Nearest point in the smallest flat space through zero that holds the last named rows:
In the rows, zero is written as 128.
buku (2 x 10):
[[ 96 152 151  90 109 101  93 171 123 124]
 [123 146 144  96 108 112  81 135 107 147]]
New rows:
[133 130 147  84 138 115 110  88 111 163] -> [143 134 133 114 116 126  93 109 105 154]
[141 135 157 162 156 144 187 106 173 145] -> [137 110 112 159 147 145 170 115 145 114]

bev (3 x 10):
[[174 178 125 143  82 170 140 146  95 121]
 [175 180 171 113 128 150  89 166 165 122]
 [147 153 105 157  90 160 164 126  79 126]]
New rows:
[162 129 145 187 110 144 129 143 121 100] -> [147 158 131 147 120 152 141 137 118 128]
[142 133 101  82  81 140 118 104 126 122] -> [144 121 114  99  83 124 112 130 107 118]
[114  97 134 205 168 126 118 115  86 137] -> [101 120 118 165 157 130 164 112 121 138]

Tonad (3 x 10):
[[160 142  92  94 111 118  84 107 137 115]
 [194 160  88  89 160 156  69 104 154 137]
 [205 139 100  93 167 163  79  96 132 130]]
New rows:
[133 104 151 150  66 114 161 134 118 123] -> [104 103 141 138  98 105 150 129 104 111]
[ 88 128 163 173 107 106 202 130 119 103] -> [ 75 104 162 161 108 110 177 149 109 124]

Kon (3 x 10):
[[119 197 102 140  86  77 141 193 101 130]
 [ 96 100 129 128 144  89 129 151 153 105]
 [130 149 149 119 157 154  49 122  60 127]]
New rows:
[ 76 121 105 112 132  90 161 150 143  58] -> [ 93 109 121 131 133  75 142 165 157 105]
[140  66 125 138 202 123 142 135 136 136] -> [113  80 141 123 157 128 122 112 155 113]
[124 127 103 110 111 129 171 118 177 131] -> [134 116 117 133 110 124 176 122 167 133]

gozin (5 x 10):
[[146 125 173 124 155  91  92 120 142 148]
 [136 138 163 111 184 109  85  97 137 181]
 [155 125 178 157 194 123 105 164  72 184]
 [137 104 222 110 174  88 105 114  81 133]
 [136 122 187 116 167  92  94 109 122 148]]
New rows:
[ 74 105 146 125 120 137  65 105 129 125] -> [ 92 137 142 127 139 106 112  97 131 122]
[105 138 143 111 159 127 182 158 117 147] -> [123 126 132 129 143 144 138 132  95 136]
[144 111 130 125 145 112 113 119 173  65] -> [135 120 141 118 104 100 119 120 161 102]

pud (4 x 10):
[[163  91 137 212 188 150 157  98 157 108]
 [ 72 113 155 109  69 144 160  88 124 129]
 [162 101 137 157 139 160 163 119 129 165]
 [140 194 118 105 100 131 110 155 108 120]]
New rows:
[ 74  86 135 143 157 138 119  81  93  81] -> [ 85  95 140 145 136 115 132  92 149  90]
[148  64  97 119  92 148 139  97  96 107] -> [116 102 139 128 118 137 147 112 130 143]
[140 151 153  76 161 146 109 147  62  96] -> [136 161 117 110 122 120 108 150 118 124]

Kuzuf (4 x 10):
[[ 57 128 126 134 152 115 165 120 131  67]
 [118 145  82 133 125 126 133  86 171 127]
 [ 72 137  86 160 143 121 117 125 145 153]
 [ 85 125 105 147 137 127 104 147 127 164]]
New rows:
[123 158 155 139 106 104 195 126 109  93] -> [134 138 155 146 143 115 170 117 116  80]
[164 160  86 113 150 158 128 120 149 145] -> [154 139 103 127 116 132 120 103 153 147]
[ 93 150 144  98 112 174 133 166 105 127] -> [103 107 142 103 127 134 117 155 112 122]

Tovo (5 x 10):
[[111 139 123 124 144 108 171 129 101 100]
 [127 107 112 120 164  86 189  82  80 113]
 [ 87 147 138 133 136  70 179 119  46 119]
 [109 116  92 138 154 124 166 135  38  97]
 [128 142  93 116 152 103 187 107  80 107]]
New rows:
[114  80 135 119 135 146 162 125 160 112] -> [129  93 139 127 153 134 143 123 156  98]
[131 149 135 172 118 139 153 129 111 165] -> [124 143 126 130 116 119 122 129 106 144]
[ 96 110 172 167 161  92 144 148 125 123] -> [ 90 104 176 141 138 101 140 135 118 109]

miz (5 x 10):
[[139  70 154 170 165 139 102  81 145 151]
 [144 136 125 136 124 160  64  89  80 153]
 [128 114 136 114 167 112 148  87  87 127]
 [138  95 144 137 176 135 111  61  79 145]
 [127 115 126 115 177 135 133  90  55 118]]
New rows:
[207 109 145 112 164 141 119 102 107 122] -> [133 110 136 133 154 133 117  92 100 136]
[100 157 107 115 152 143 155 135 174 134] -> [122 130 129 125 122 123 154 150 148 120]

Feb (5 x 10):
[[134 106  93 114 129 164 162 154 122 153]
 [132  97  73 137 150 159 147 146 138 147]
 [122 113  80 121 151 141 142 127 107 150]
 [141 103  71  87 177 140 144 126 121 202]
 [115 108  70 137 137 157 154 141 105 131]]
New rows:
[166 153 173  90 125 153 143  99 156 173] -> [164 128 176  85 127 128 129 132 143 169]
[130 102 108 155 110 133 132 174 110  72] -> [118 117 114 166 108 156 143 146 120  86]

gumos (3 x 10):
[[164 166  96  99  92 144 154 140  59 137]
 [ 90 146  97 134  62 137 128 193  79 123]
 [123 158  93 108  88 148 135 165  75 128]]
New rows:
[122 121 126 156  78 142 162 134  92 148] -> [134 132 126 147  82 113 146 147  94 133]
[127 112 111  81 158 146 124 118 110 159] -> [138 143 113  96 152 150 123 118 125 127]

zato (2 x 10):
[[ 61 157  86 203 166 117 122 126 172 155]
 [189 107 109  94 108  67 118 113 113 131]]
New rows:
[118  93 140 129  72 121 138 130  83 115] -> [148 119 142 105 116 134 130 129 114 119]
[ 94 122  98 153 144 158 186 126 126 158] -> [ 94 141 125 155 143 145 130 132 142 133]

zapi (5 x 10):
[[135 116 159 118 136  99  83 134 100 102]
 [157 102 102 171 148 137 142 113 116  77]
 [141 157 181  67 112 102 120 143 144 191]
 [146 120  67 162  98 149 146 179 121 147]
 [135  93 143 137 149 155 120  91  92  72]]
New rows:
[137 119 138 102 169 154 124 148 151 161] -> [136 134 141 109 122 135 139 126 134 150]
[106 155 173 109 154 101 100 158 151 140] -> [109 151 158 103 131  85  99 134 142 143]
[126  98 113  95 148 100  84 107 153 163] -> [119 140 146 114 131 105 113 129 136 136]

tirum (3 x 10):
[[157 117 153 151 160 156 141 143 150 173]
 [143 172 179 109 130 166  51 163 140 113]
 [125 119  96 134 148 179 133 155 155 115]]
New rows:
[136 135 153 110  93  67  89 112 168 120] -> [127 148 157 114 107  96 102 115 107 122]
[131 117 104 163 111 120 142 127 153 184] -> [137 108 125 145 142 126 160 122 133 156]

Kap (4 x 10):
[[103 154 111 127 112 149  98 158  67 163]
 [140 157 105  95 143 100 110 131 114 110]
 [135 115  81 113  99 105 105 203  77 130]
 [127 166 127 122 128 151 131 125  85 132]]
New rows:
[113 175 147 134 150 141 119  96  87 112] -> [123 180 137 118 144 150 127  98 101 131]
[ 98 153 127 171  87 152  64 112 132 142] -> [ 89 135 135 141 126 146  95 124 121 172]
[148 125 150 100 108 170 116 142 130  98] -> [139 130 129 129 123 136 145 131 117 118]

Vita (4 x 10):
[[146 116 156 139 157 109 129  68 224 166]
 [141 137 139 130 126 196 152 138 181 100]
 [104 123 165 156 156 167 156 102 202 111]
 [129 134 149 140 141 175 153 114 196 118]]
New rows:
[126  89 163  78 139 124 128 123  82  67] -> [120  89 138 131 124 122 106 150 101  80]
[145 164 152 124 164 102 159 153 100 115] -> [114 139 122 130 127 127 134 133 108 132]
[131 109 133 140 173 171 142 162  95 172] -> [114 144 123 131 127 141 141 135 115 129]

pak (2 x 10):
[[ 93 124  80 108 132 167 138 153  77 130]
 [103 137  93 120 126 166 139 153  83 131]]
New rows:
[100  94 175 121 129 108 134 152 154 140] -> [133 114 136 123 134 109 122 115 146 126]
[118 193 141 168 133  96 177 110 150 139] -> [152 161 158 158 113 128 131 130 140 131]
[122 172 128 159  79 157 113 151 137 169] -> [139 172 141 157 109 152 139 146 113 133]

fefad (4 x 10):
[[136 116  80 138 172 165 137  84  74 108]
 [ 96 138  84 168 189 163 153 104  90 147]
 [146 127  49 108 178 143 156  53 118 128]
 [116 130  32 141 141 145 143  66  84 103]]
New rows:
[156 105 154 120  94 162 125 172  77 117] -> [143 107 166 134 113 144 102 152  91  96]
[ 99 167 122 157 173 148 154 106  85 144] -> [ 99 137 106 163 175 155 146 120 100 147]
[108 129 158 111 181 129 144 105 171 126] -> [138 132 141 114 167 130 144 123 154 159]

rizug (4 x 10):
[[110  86  84 120 179 141 174 140 136  99]
 [142  94 135 126 173 151 154 122 130 111]
 [ 63  91  94 109 145 136 146  98 144 103]
 [107 139 146 106 156 136 168 124 114 127]]
New rows:
[151  77 109 136 172 129 108 138 127 113] -> [156  83 108 144 154 143 128 133 142 109]
[146 100 104 132 108 179 116 168 136 130] -> [153 107 104 145 130 128 118 144 138 120]

nefe (2 x 10):
[[124 147 201 125 104  72 104 167 158 187]
 [119 154 155 154  96 113 102 171 129 152]]
New rows:
[103 116  84 136 160 166 100 117 109 100] -> [128 124  87 139 133 161 136 116 108  96]
[ 84 126 129  53 150 104 124 142 136 121] -> [133 116 143 105 142 112 137 113 142 138]
[100 168 100 137 114 165 110 144  82 102] -> [120 144  95 164 109 161 117 147 101 104]

Bezas (4 x 10):
[[158 118 101 132 138  67 135 161 135 138]
 [164 112  65 114 132  79 117 195 104 118]
 [158 117  83 119 137  73 127 171 120 127]
 [178 117 119 134 168  69 144 151 120 139]]
New rows:
[121 134 103  85 119 100 122  68 106 106] -> [108 142  98  80 143 112 130  87 123 112]
[178 128 115 122 147 157  86 149 120 195] -> [154 118 133 142 139 135 125 157 108 128]
[ 79 130  74 139  95 153 106 135 117  91] -> [ 92 131  90 106  85 156 103 143 123 108]

ruku (2 x 10):
[[131 134 159  97 103 150 111 116 154  64]
 [ 97 156 106 146  70 137 115 144  95  86]]
New rows:
[125 139 161 156 114 104 136 180 128  88] -> [119 137 125 129 107 134 122 131 121 106]
[113 153  78 131 114 150 103 191  96 161] -> [106 142  94 160 108 119 131 146  90 144]
[ 54 161 125 112  84 108 141 114 102 138] -> [108 145 107 146  96 129 123 141 101 115]

sesiv (3 x 10):
[[123 141 128 116 160 109 138  70  87 146]
 [138  97 118 154 156 121  59 145  46 135]
 [115 122  87 121 136 145 133 195 152 144]]
New rows:
[146  97 165 172 127 137 117 124 137 117] -> [142 117 153 146 105 129 105 128 126 106]
[139 174  89 166 145 140  96 108 101  72] -> [134 120 135 137 133 123 107 120 101 125]
[120 108 170 138  85 142 119 152 138  73] -> [145 115 160 150  85 137 108 145 153  94]

faru (4 x 10):
[[129 129 143 136 190 136 197 123 101 190]
 [176 107 148 163  94  75 115 116 151 112]
 [165 147 118 123 115 158 125 115 104 107]
 [156 144 118 134  99 166 129 110 130  96]]
New rows:
[179 142 110 132 167 133 152 104 150  75] -> [166 137 129 143 115 147 145 109 124 116]
[117 165 114 139 132 111 150 169  99 134] -> [124 131 127 117 146 127 130 134 110 141]
[150 146 133  96 152 186 131  85 164 144] -> [130 144 120 129 130 176 156 115 126 125]

dak (2 x 10):
[[136 135  66 151 152 118 146 197 189 134]
 [140 128  64 124 140 136 197 187 138  86]]
New rows:
[ 98 140 161 145 136 114  94  97 140 141] -> [122 129 156 135 125 121  89 105 134 155]
[119 108 106 130 153 121  93 101 205 153] -> [126 134 125 150 139 114  91 141 171 164]
[126 132 108 121 125 151 159 175 161 102] -> [134 129  91 130 137 130 160 164 142 111]

Rebol (3 x 10):
[[125 119  90 106  92 121  98 141 130 105]
 [117 145 121 108  63 122  76 126 140  49]
 [114 126 118 113  94 123  93 123 126  84]]
New rows:
[109 138 137 160 114 127  86  99 129  77] -> [108 135 152 126 108 127 101 106 123  77]
[ 60 102 101 123 159 142 122 149  99 151] -> [106  84 105 119 151 124 121 118  96 150]
[196 138 132 155  95 149 124 164 170 159] -> [170 165 116 132 110 131 152 165 167 146]

pog (2 x 10):
[[110  87 110 172 201  95 143 102  96 128]
 [119  98 115 162 169  92 128 109 111 130]]
New rows:
[ 67 131 139 130 114 187 111 166 129 106] -> [127 145 135 106 123 166 144 139 128 124]
[161 146 141 172  73 130 103 123  96 124] -> [137 132 130 126  98 111 107 131 143 132]
[151 110 139 178  96  88  96 124 125 139] -> [137 114 123 149 108  75  94 119 140 135]

zez (3 x 10):
[[140 154 102 121  56 189  98  90 115 150]
 [121  96 101 119  93 163 146  62 101 168]
 [116  98 106 124 118 150 155  65  90 197]]
New rows:
[163 162 104 134 104 106 103 152 135  98] -> [139 158 133 129 112 135 101 154 144 100]
[110 110 148 176 109 154 110  90 127 158] -> [127 125 117 126 113 146 130 103 114 154]
[103 135 115  96 120 193 121 123 109 112] -> [132 130 116 123  95 153 118 110 127 125]

vofuf (5 x 10):
[[114 150  99 121 125 147  57 153 117  56]
 [118 128 101 169 128 141 127 143 108  83]
 [116 147  99 222 160 182 131 119 104  88]
 [122 163 106 146 137 138 103  95 115 104]
 [128 149  97 143 155 118 153 127 177 100]]
New rows:
[142 156 135 120 151 125 150  95 194  93] -> [132 160 108 122 160 117 141 111 188 119]
[125  77 110 108 134  79 121 128 172 127] -> [132 119 122  96 121  94 146 147 160 123]

Maf (5 x 10):
[[135 148 117 100  97 156 144 170 125  88]
 [169 169 138 101 117  45 119 137  63 135]
 [120 196 103  74 106 120  98 109 171 119]
 [ 68 142  64 138  92 107 198 106  99 140]
 [ 82 118 127 116 142 149 109 134 113 172]]
New rows:
[110 145  85 129 107  94 120 130 123  88] -> [126 156 104 117 104 109 148 121 127 113]
[ 94 120 135 109 100  99  86 115 144 132] -> [115 147 124 111 132 120 105 113 138 147]
[102  74 124 111 152 140 119  92  86 182] -> [ 87  99 134 142 154 129 117 120  99 185]

buza (3 x 10):
[[156 157 103 132 180 119 173  80 111  98]
 [156 154 146 124 171 120 154  95 107 128]
 [158 136 118 157 118  83 170  69 128  92]]
New rows:
[148 123 142 120  72  95 145  98 159 149] -> [139 117 153 149  84  92 131 109 136 126]
[121  97 157 175  77 124 163 126 138 109] -> [131 111 136 150  77  96 129 115 142 119]

madim (2 x 10):
[[164 154 110 102  92 139  94 174 131 164]
 [148 112  95 143 152 149 145 106 137 156]]
New rows:
[180 135 126  70 111 166 107 156 121 167] -> [166 148 103 108 101 143 101 164 133 168]
[163 128  74 132 158 173 151 164 123 184] -> [174 123  77 131 137 160 129 128 141 184]

gek (3 x 10):
[[127 113 134 112 136 108 148 138  78 154]
 [136 129 136 131 110 160 103 139 169 115]
 [134 142 126 111 123  88 170 138  90 108]]
New rows:
[ 98 143 201 140 147 150 160 141  80 135] -> [130 115 136 114 129 120 139 142  95 146]
[155 119 128 124  94 159 174 123 151 166] -> [134 120 138 120 118 141 121 143 130 132]

koma (5 x 10):
[[ 88 125 138 114 145 155 119 104 134 141]
 [ 47 134 126 156 100 169 160 132  90  92]
 [117 120 129 142 133  96  89 120 114 154]
 [149  92 119 224 141 100 171 105 142 139]
 [ 96 161 173 159 112 132  99  95 117 126]]
New rows:
[ 87  87 118 124 186 131 114 164 136 137] -> [ 95  90  98 112 155 131 125 129 124 154]
[ 96 141 178 120 108 169 145 172 142 109] -> [106 155 144 113 109 167 145 130 123  97]
[ 96 109  99 118  81 112 104 140 125 152] -> [102 117 109 121 123 111 106 145 100 136]

zokel (2 x 10):
[[ 82 146 214 116 133  80 102  68 125 137]
 [ 93 119 169 124 124 102 122  67 147 135]]
New rows:
[132  97 128 143 113 126 108  92 166 159] -> [113 105 124 131 120 126 137  89 154 131]
[104  67 151 136 144 159 102  85 160 128] -> [107 103 131 130 119 122 137  78 158 132]
[173 161 152 111 119 140 119 151  66 141] -> [143 162 144 123 140 125 112 174  92 125]

kika (3 x 10):
[[124 105 153  69 120 109 152 124 141 100]
 [164 111 145 121  88 122 159 149 150 169]
 [100  98 204  85 145 157 176 145 127  67]]
New rows:
[114 115 117 196 142 149 109 118  91 172] -> [129 150 112 190 139 155 109 136 113 152]
[128 150 156 133 131 157 170 133 113  86] -> [113 121 163 130 142 156 146 141 121 104]
[ 49 120 134 137 170 131 138 102 129 113] -> [ 96 134 135 126 161 142 118 119 111  85]
